Here is a tiny trained network, its code and every weight. The questions are about switching its units off for an input and a class, where a switched-off unit gives its printed mean instead of its output.

import numpy as np


def w(rows, s, z=0):
    codes = np.array(rows[::2]) - 128.0
    scale = np.full(codes.shape[1], s)
    scale[-1] = z or s
    return codes * scale


def f(y):
    return np.maximum(y, 0)


def log_softmax(a):
    a = a - a.max(-1, keepdims=True)
    return a - np.log(np.exp(a).sum(-1, keepdims=True))


def net(x, mask):
    res = np.array(x, float).reshape(1, 6) / 4 @ E
    y = f(res @ A[0][:, :-1].T + A[0][:, -1])
    res = res + np.where(mask, y, B[0][:, -1]) @ B[0][:, :-1]
    return log_softmax(res[-1] @ U[:, :-1].T + U[:, -1])


A, B = {}, {}
E = w([
[83,252,188],'x0',
[52,183,112],'x1',
[233,80,2],'x2',
[158,221,43],'x3',
[229,129,251],'x4',
[42,75,62],'x5',
],0.0053)
A[0] = w([
[133,24,131,251],'neuron 0',
[94,55,184,208],'neuron 1',
[164,117,138,49],'neuron 2',
[154,77,52,138],'neuron 3',
[83,204,90,112],'neuron 4',
[68,173,68,153],'neuron 5',
[177,107,94,206],'neuron 6',
[120,87,96,213],'neuron 7',
[160,176,182,129],'neuron 8',
[171,175,195,88],'neuron 9',
[142,128,53,86],'neuron 10',
[100,96,201,230],'neuron 11',
[182,145,180,197],'neuron 12',
[57,191,94,149],'neuron 13',
[179,147,133,86],'neuron 14',
[155,71,137,154],'neuron 15',
[147,93,10,102],'neuron 16',
[156,111,61,145],'neuron 17',
[140,180,164,127],'neuron 18',
[78,170,229,184],'neuron 19',
[164,185,122,232],'neuron 20',
[58,175,68,170],'neuron 21',
],0.011,0.0028)
B[0] = w([
[76,139,9,201],'neuron 0',
[38,61,59,197],'neuron 1',
[39,163,159,144],'neuron 2',
[184,112,90,197],'neuron 3',
[59,142,253,188],'neuron 4',
[117,174,217,198],'neuron 5',
[145,146,67,184],'neuron 6',
[193,196,55,176],'neuron 7',
[182,99,202,197],'neuron 8',
[235,89,194,202],'neuron 9',
[233,60,128,176],'neuron 10',
[89,9,88,212],'neuron 11',
[180,117,130,205],'neuron 12',
[21,153,237,202],'neuron 13',
[128,151,153,157],'neuron 14',
[94,163,93,167],'neuron 15',
[212,121,110,215],'neuron 16',
[226,97,77,184],'neuron 17',
[152,88,180,183],'neuron 18',
[124,58,130,255],'neuron 19',
[179,89,182,189],'neuron 20',
[105,168,208,206],'neuron 21',
],0.0057,0.0083)
U = w([
[21,56,86,74],'0',
[89,195,246,220],'1',
[118,26,77,185],'2',
[180,149,23,179],'3',
[254,110,91,164],'4',
[206,25,201,36],'5',
[131,179,128,102],'6',
[244,161,177,2],'7',
],0.0075,0.0029)

Each question gives the input, the list of numbers given to net, and the class t.
The units are the neurons (one row each of A and B). Each row of codes is followed by its name. A weight is (code - 128) times the scale printed after its matrix; where a second scale follows, it is the last column's (A, B and U).
mask holds one flag per neuron, in row order. A switched-off neuron (its flag False) gives its mean, the last column of its row in B, instead of its output. The means were averaged over made-up inputs and are rounded, as every weight is.
A unit's drop is (log p(t) with every unit on - log p(t) with that unit switched off) / (log p(t) with every unit on - log p(t) with every unit switched off).
The circuit of an input: a set's keep is (log p(t) with only the set's units on - log p(t) with every unit switched off) / (log p(t) with every unit on - log p(t) with every unit switched off). Starting from the 12 units with the biggest drops (on a tie, the unit counted first), units are removed one at a time, each time the one whose removal leaves the highest keep (on an exact tie, the one counted first), for as long as the keep stays at least 0.8.
circuit, biggest first: the units of the circuit, biggest drop first
unit that matters most: the unit with the biggest drop
top k neurons: the k neurons with the biggest drops, biggest first
drop of u: that unit's drop, to one decimal
input [-7,6,6,-6,-3,-1], class 3: unit that matters most	neuron 0
input [7,-6,-7,-6,1,1], class 2: circuit, biggest first	neuron 1; neuron 11
input [-5,3,0,-7,2,7], class 0: circuit, biggest first	neuron 1; neuron 0
input [3,2,-7,-7,-3,4], class 0: top 2 neurons	neuron 1; neuron 11
input [-5,-6,2,6,-2,8], class 4: circuit, biggest first	neuron 16; neuron 17
input [2,-5,2,-2,-8,-5], class 3: top 2 neurons	neuron 9; neuron 8
input [0,5,5,-8,-7,7], class 3: top 2 neurons	neuron 7; neuron 16
input [6,-5,1,6,-8,-1], class 1: drop of neuron 4	0.1
input [-6,6,8,-2,4,-6], class 3: drop of neuron 6	0.1
input [-2,7,-3,1,-5,0], class 1: drop of neuron 4	0.0
